Below is a small trained network, with its code and all its weights. Each question gives an input and a class and asks what happens when units are switched off, that is, made to give their printed mean instead of their output.

import numpy as np


def w(rows, s, z=0):
    codes = np.array(rows[::2]) - 128.0
    scale = np.full(codes.shape[1], s)
    scale[-1] = z or s
    return codes * scale


def norm(h):
    return h / np.sqrt((h * h).mean(-1, keepdims=True) + 1e-5)


def f(y):
    return y / 2 * (1 + np.tanh(0.7978845608 * (y + 0.044715 * y**3)))


def log_softmax(a):
    a = a - a.max(-1, keepdims=True)
    return a - np.log(np.exp(a).sum(-1, keepdims=True))


def net(x, mask):
    res = np.array(x, float).reshape(1, 2) / 4 @ E
    u = 0
    for l in range(2):
        y = f(norm(res) @ A[l][:, :-1].T + A[l][:, -1])
        res = res + np.where(mask[u : u + 3], y, B[l][:, -1]) @ B[l][:, :-1]
        u += 3
    return log_softmax(norm(res)[-1] @ U[:, :-1].T + U[:, -1])


A, B = {}, {}
E = w([
[105,87,219,53,142,42,3,73,180,244,107],'x0',
[254,83,163,114,99,173,184,187,222,96,243],'x1',
],0.007)
A[0] = w([
[114,108,175,2,121,133,96,11,150,121,128,3],'0.n1',
[95,70,139,173,140,72,131,169,50,130,68,77],'0.n2',
[73,81,132,145,147,111,149,138,206,22,152,23],'0.n3',
],0.0055,0.0023)
B[0] = w([
[155,151,151,79,142,171,49,195,193,155,2,251],'0.n1',
[217,184,157,151,62,116,216,51,131,147,230,214],'0.n2',
[151,162,112,120,100,247,33,167,89,195,85,140],'0.n3',
],0.0094,0.0028)
A[1] = w([
[234,81,169,120,107,140,158,141,104,173,150,183],'1.n1',
[130,169,108,161,151,134,127,117,2,195,133,6],'1.n2',
[187,137,122,122,106,240,158,206,144,50,178,63],'1.n3',
],0.0085,0.0015)
B[1] = w([
[63,168,61,186,124,89,175,96,62,104,95,175],'1.n1',
[148,7,137,195,67,62,131,77,125,129,129,174],'1.n2',
[189,166,8,29,223,149,176,225,143,74,108,248],'1.n3',
],0.011,0.012)
U = w([
[92,134,178,121,109,216,137,136,124,132,240,86],'0',
[62,171,171,80,156,85,34,195,188,166,74,157],'1',
[101,131,134,172,110,199,119,201,90,126,179,3],'2',
[181,137,28,59,154,144,219,246,136,39,145,189],'3',
[77,90,111,245,19,57,187,75,76,117,134,184],'4',
],0.012,0.0053)

Each question gives the input, the list of numbers given to net, and the class t.
The units are the neurons (one row each of A and B). Each row of codes is followed by its name. A weight is (code - 128) times the scale printed after its matrix; where a second scale follows, it is the last column's (A, B and U).
mask holds one flag per neuron, layer by layer. A switched-off neuron (its flag False) gives its mean, the last column of its row in B, instead of its output. The means were averaged over made-up inputs and are rounded, as every weight is.
A unit's drop is (log p(t) with every unit on - log p(t) with that unit switched off) / (log p(t) with every unit on - log p(t) with every unit switched off).
The circuit of an input: a set's keep is (log p(t) with only the set's units on - log p(t) with every unit switched off) / (log p(t) with every unit on - log p(t) with every unit switched off). Starting from all 6 units, units are removed one at a time, each time the one whose removal leaves the highest keep (on an exact tie, the one counted first), for as long as the keep stays at least 0.8.
units of the circuit, in order: the units of the circuit, biggest drop first
top k neurons: the k neurons with the biggest drops, biggest first
drop of u: that unit's drop, to one decimal
input [-8,-6], class 4: top 3 neurons : [1.n3 1.n2 0.n1]
input [6,5], class 1: units of the circuit, in order : [1.n3]
input [3,-3], class 1: units of the circuit, in order : [1.n3 0.n1]
input [-5,-4], class 4: units of the circuit, in order : [1.n3 1.n2]
input [2,-2], class 1: top 2 neurons : [1.n3 0.n1]
input [0,0], class 0: top 2 neurons : [1.n3 0.n2]
input [4,2], class 1: drop of 1.n3 : 0.2
input [0,-1], class 4: drop of 1.n3 : 0.5
input [8,4], class 1: drop of 1.n3 : 0.2
input [8,6], class 1: drop of 1.n3 : 0.4
